Below is a small trained network, with its code and all its weights. Each question gives an input and a class and asks what happens when units are switched off, that is, made to give their printed mean instead of their output.

import numpy as np


def w(rows, s, z=0):
    codes = np.array(rows[::2]) - 128.0
    scale = np.full(codes.shape[1], s)
    scale[-1] = z or s
    return codes * scale


def f(y):
    return y / 2 * (1 + np.tanh(0.7978845608 * (y + 0.044715 * y**3)))


def log_softmax(a):
    a = a - a.max(-1, keepdims=True)
    return a - np.log(np.exp(a).sum(-1, keepdims=True))


def net(x, mask):
    res = np.array(x, float).reshape(1, 3) / 4 @ E
    y = f(res @ A[0][:, :-1].T + A[0][:, -1])
    res = res + np.where(mask, y, B[0][:, -1]) @ B[0][:, :-1]
    return log_softmax(res[-1] @ U[:, :-1].T + U[:, -1])


A, B = {}, {}
E = w([
[97,15,145,174,211,186,154,163,161,205,178,116],'x0',
[144,196,141,245,123,198,151,144,88,126,111,223],'x1',
[92,126,137,163,134,84,33,169,240,37,162,131],'x2',
],0.011)
A[0] = w([
[199,222,104,81,64,83,138,96,109,2,89,151,110],'N1',
[65,81,192,134,122,236,121,219,129,202,180,72,105],'N2',
[193,153,126,98,155,145,177,82,82,210,118,142,69],'N3',
[124,85,171,163,207,175,147,194,164,186,158,91,120],'N4',
[88,59,133,28,127,109,134,87,147,94,104,95,65],'N5',
[193,105,126,95,143,104,191,90,71,191,106,134,70],'N6',
[142,159,110,197,132,174,137,152,148,89,157,231,162],'N7',
[71,78,108,135,225,146,142,164,164,197,199,203,88],'N8',
[210,198,58,130,131,99,132,128,107,23,55,132,74],'N9',
[158,180,117,120,93,142,81,50,98,65,89,93,102],'N10',
[81,156,80,159,90,59,103,98,102,119,57,137,79],'N11',
[125,132,85,76,70,135,239,53,50,243,143,127,169],'N12',
[125,35,121,175,153,191,129,142,117,134,214,146,67],'N13',
[128,79,105,41,146,44,153,44,139,121,152,30,111],'N14',
[114,169,174,203,138,133,153,191,131,105,101,186,74],'N15',
[99,114,138,167,125,127,81,166,207,42,136,118,111],'N16',
[84,127,106,157,113,155,58,206,199,65,153,138,91],'N17',
[81,116,175,176,148,40,95,160,181,68,157,183,73],'N18',
[158,164,95,249,150,156,172,92,140,113,150,192,76],'N19',
[127,99,114,45,136,92,132,77,133,116,191,86,60],'N20',
[149,177,150,216,174,175,125,146,103,122,48,187,52],'N21',
[90,146,152,128,177,108,107,144,204,50,145,136,246],'N22',
[150,148,120,172,105,155,21,142,164,90,225,98,91],'N23',
[124,200,202,171,88,187,185,179,65,135,181,164,160],'N24',
[161,106,109,78,150,222,167,120,43,133,72,115,103],'N25',
[85,119,73,33,160,95,126,106,182,183,174,70,102],'N26',
[176,184,143,76,100,90,146,66,110,59,116,149,81],'N27',
],0.0083,0.014)
B[0] = w([
[159,168,184,131,139,166,72,66,169,129,78,83,239],'N1',
[154,166,186,159,132,184,85,95,160,116,38,95,190],'N2',
[58,79,43,217,154,137,167,93,138,44,156,179,166],'N3',
[216,167,154,156,122,176,66,71,151,155,61,83,196],'N4',
[89,144,118,156,41,172,228,146,111,118,181,69,162],'N5',
[89,79,42,214,149,123,174,95,95,68,152,192,164],'N6',
[137,151,125,64,110,86,140,198,116,188,151,134,213],'N7',
[183,146,165,200,79,175,87,31,191,142,42,82,185],'N8',
[161,107,137,197,87,170,119,82,165,116,74,81,188],'N9',
[204,111,163,173,112,177,116,83,157,136,125,121,180],'N10',
[132,145,84,228,101,199,132,81,164,119,119,101,153],'N11',
[101,66,129,87,244,43,108,144,89,61,100,165,239],'N12',
[166,126,128,182,63,196,88,77,163,108,96,112,166],'N13',
[126,137,115,62,71,133,194,216,132,185,172,92,204],'N14',
[87,150,101,130,55,178,174,164,93,128,174,124,163],'N15',
[103,79,111,162,179,101,164,120,108,82,130,193,192],'N16',
[59,43,57,185,153,79,144,97,78,31,158,181,185],'N17',
[39,57,24,214,160,158,196,92,125,46,133,164,176],'N18',
[101,187,101,91,69,162,195,186,114,155,196,61,177],'N19',
[106,138,98,221,50,182,191,163,129,125,147,116,155],'N20',
[92,174,78,164,30,205,193,189,148,162,209,122,173],'N21',
[150,98,151,17,192,64,76,153,75,134,122,186,252],'N22',
[108,75,76,185,203,150,237,108,129,91,136,145,171],'N23',
[127,151,148,48,88,68,139,181,122,201,155,120,210],'N24',
[71,75,106,185,205,83,170,125,129,38,121,205,177],'N25',
[112,203,75,105,57,137,194,174,111,201,189,87,183],'N26',
[178,125,179,254,93,203,85,75,175,119,110,114,178],'N27',
],0.0092,0.016)
U = w([
[81,88,93,135,180,132,167,109,129,69,130,203,84],'0',
[170,133,139,140,88,178,110,47,172,132,72,99,93],'1',
[104,141,106,107,48,158,191,211,138,162,184,113,83],'2',
[169,124,180,4,232,56,67,170,101,171,92,157,254],'3',
],0.015,0.011)

Each question gives the input, the list of numbers given to net, and the class t.
The units are the neurons (one row each of A and B). Each row of codes is followed by its name. A weight is (code - 128) times the scale printed after its matrix; where a second scale follows, it is the last column's (A, B and U).
mask holds one flag per neuron, in row order. A switched-off neuron (its flag False) gives its mean, the last column of its row in B, instead of its output. The means were averaged over made-up inputs and are rounded, as every weight is.
A unit's drop is (log p(t) with every unit on - log p(t) with that unit switched off) / (log p(t) with every unit on - log p(t) with every unit switched off).
unit that matters most: the unit with the biggest drop
k most important neurons: the k neurons with the biggest drops, biggest first
drop when u is switched off: that unit's drop, to one decimal
input [-4,3,-5], class 0: unit that matters most : N12
input [7,7,-1], class 1: 2 most important neurons : N8; N4
input [-3,7,-8], class 0: 2 most important neurons : N12; N25
input [-7,-8,7], class 2: 3 most important neurons : N14; N26; N5
input [7,-6,6], class 1: 4 most important neurons : N8; N4; N2; N12
input [8,1,6], class 1: 2 most important neurons : N8; N4
input [4,-5,3], class 2: 3 most important neurons : N26; N14; N1
input [8,-7,-2], class 1: 3 most important neurons : N8; N4; N2
input [-2,-4,1], class 2: 2 most important neurons : N12; N14
input [-4,3,2], class 1: 2 most important neurons : N12; N9
input [-3,0,0], class 3: drop when N8 is switched off : 0.1
input [8,-6,6], class 1: drop when N4 is switched off : 0.5
input [-1,-3,0], class 3: drop when N21 is switched off : 0.1
input [0,0,3], class 3: most important neuron : N22
input [1,-6,-8], class 0: drop when N12 is switched off : 0.9
input [7,3,6], class 1: 2 most important neurons : N8; N4
input [-2,-2,-3], class 3: 2 most important neurons : N18; N17
